Each row has a name. Each question is about the rows just above it. Places in a row count from 1.

k_878: [ -36   12  -69    2   40   58  -73   45  -58   28  -23    0    2  -20
  -24   10  -25   17  -46   20  -27  -25 -118  -29 -109   13  -26    8
   76  -55   18  -17  -14   52   38   30    5    1    9  -43  -56   13
   63  -40   91   -1   39   15  -36  -13   46]
k_302: [-27  20  69  43  -5  21  45  -3  18   0 119 -30 -38  23  -2 -37  19 -12
  32  -1  13   8  63  -9  66  19  11  -2 -25  -4 -29 -15 -20  18 -28  39
  65  19  10 -18  27  15 -34  58 -52  34  -5 -17  29   1   3]
k_720: [  1   1  -9 -10  10  12 -11   2 -13 -44   5 -10  -8   0 -10 -15   3   2
  -7  -5  17  15 -13   2  26  25  10 -21  -1 -27  10  -9  -7 -28   1  10
   8  -8  21  27 -15  60   2 -16 -26 -13 -37  13   8  -8   1]
k_668: [  1 -45 -43 -12   6  -3 -28 -13  -9  -6 -41   6   8  -5  -5   6 -46 -10
 -13 -11 -23  -8  -5  -9 -17  -9 -12  -7 -21 -12   2 -15   7 -34 -22 -20
   1 -37  -7 -10 -17  -6  20 -35  25  -6 -17   9 -19 -21  32]
k_974: [ -50  -80  -48   -7   10   15  -59  -20  -13    8   10  -27  -36   -3
  -16  -23 -109  -61  -17  -14  -50  -22   27  -53   23    1  -25  -31
  -70  -46  -14  -54   28  -95  -80    0   66  -96   -1  -64  -49   16
   50  -30   27   14  -14   21  -49  -53   75]
k_478: [ -1  -5  22 -24 -16 -38  -8   9  -1 -11 -36 -16   6 -14  14 -25  -9 -26
   4 -22  -8   0  -1 -10  23  28 -14 -13 -12  16 -15   0  -5  12  10  -9
  16  10  -6 -15 -32  24 -13 -29   8  28  11  -5   5  -8   1]
k_255: [ 30   6  35  14 -11 -18  43 -20  20 -17  12   8  12  11  10   0  29  19
  25  -8  22  16  41  25  23  -6  10  10 -12  28  -9  14 -19  18   1 -16
 -10  28  -7  33  40 -15 -41  19 -34   3 -22 -15  33  10   9]
k_70: [  4 -12  -3   0   6  10  -7  -3 -10   3   5   3   1  -5  -5  -3   2   2
 -10   1  -1  12  -5  10  -9  -2   4  -6   2  -2  -2   6  11  -9   7   2
  -1  -9   1   9  -1   0  11  -9   1   6   0  -2   3   4  11]
k_198: [-18  10 -47   2  -5  27 -26  -9 -54 -40  60 -14  16   0  65  49  63  -9
 -25  22 -14  34  52  27   0  34 -30 -19  -2  -7  44   2   9  -2 -26 -15
 -54 -11  45  31  56  36 -60  39  97  26  -2  16  64   8 -21]
k_108: [  9  -8  -4   6   3  18   3   1  -3   3  15   5  -1  11  -3  13   7   9
   0  11   8  10   0   8  -9 -13   2  -8  10 -20  11   5   4  -5   0   4
   4 -18  -3   7  10  -8  10   3   6 -17  -4   7  -2   5   3]
k_509: [ -1  -4  -4  14  -5   1   6   3  -5   0   3   0  -6  -4   7  11   3   4
   0   3  -8  13   5  -9  -1   3   5   5 -13   6   9   4  -3   1  -6  -9
   1  -5  -5   6  12   4  -5  -1  10  -6 -17  -1   6  14   3]
k_366: [-16  12 -31  51 -27  35 -20  26 -57 -35  19 -11 -22 -38  47  82  18   0
 -14  33 -45  62  53 -22 -16  17   6   7 -28  13  58  13  -8  16  -8 -37
 -21 -18 -22  40  40   1 -38  -3  56  -7 -81 -19  37  37  10]
Which entry of k_366 is missing from [-20  51  33  19  18 -22 -38 -27  -3 -38  53 -81  -8 -16 -21  12 -14 -35
 -16   7  56  13  35   1  37 -19 -18  40   0  -7  82   6  13 -22  26  16
 -57 -22 -31 -45 -37  58  40 -11 -28  17  37  -8  62  10]?  [47]
Which entry of k_302 is missing from [ 27   1  43  65  29  19  -1 -28  10  -5  66  21 -27 -15  11  23  13   8
 -37  -3  -5  34  58  19  20  15 119  18 -52 -18  32  45  63 -38 -25  -9
   3  19 -30 -34 -20  -4  69  18 -29  39  -2 -17  -2   0]?  [-12]
Shuffled k_878 with one entry gone: [ -46  -24    2   38   30  -26  -40  -73  -14   10    8   -1  -23   52
  -25    0  -17 -118   28  -29   91   17  -20 -109   15   13   58   39
   40  -25  -13  -36  -55   63   13  -69    2    5   76  -56  -27   20
  -58  -43   46   18    1    9   12  -36], missing  [45]

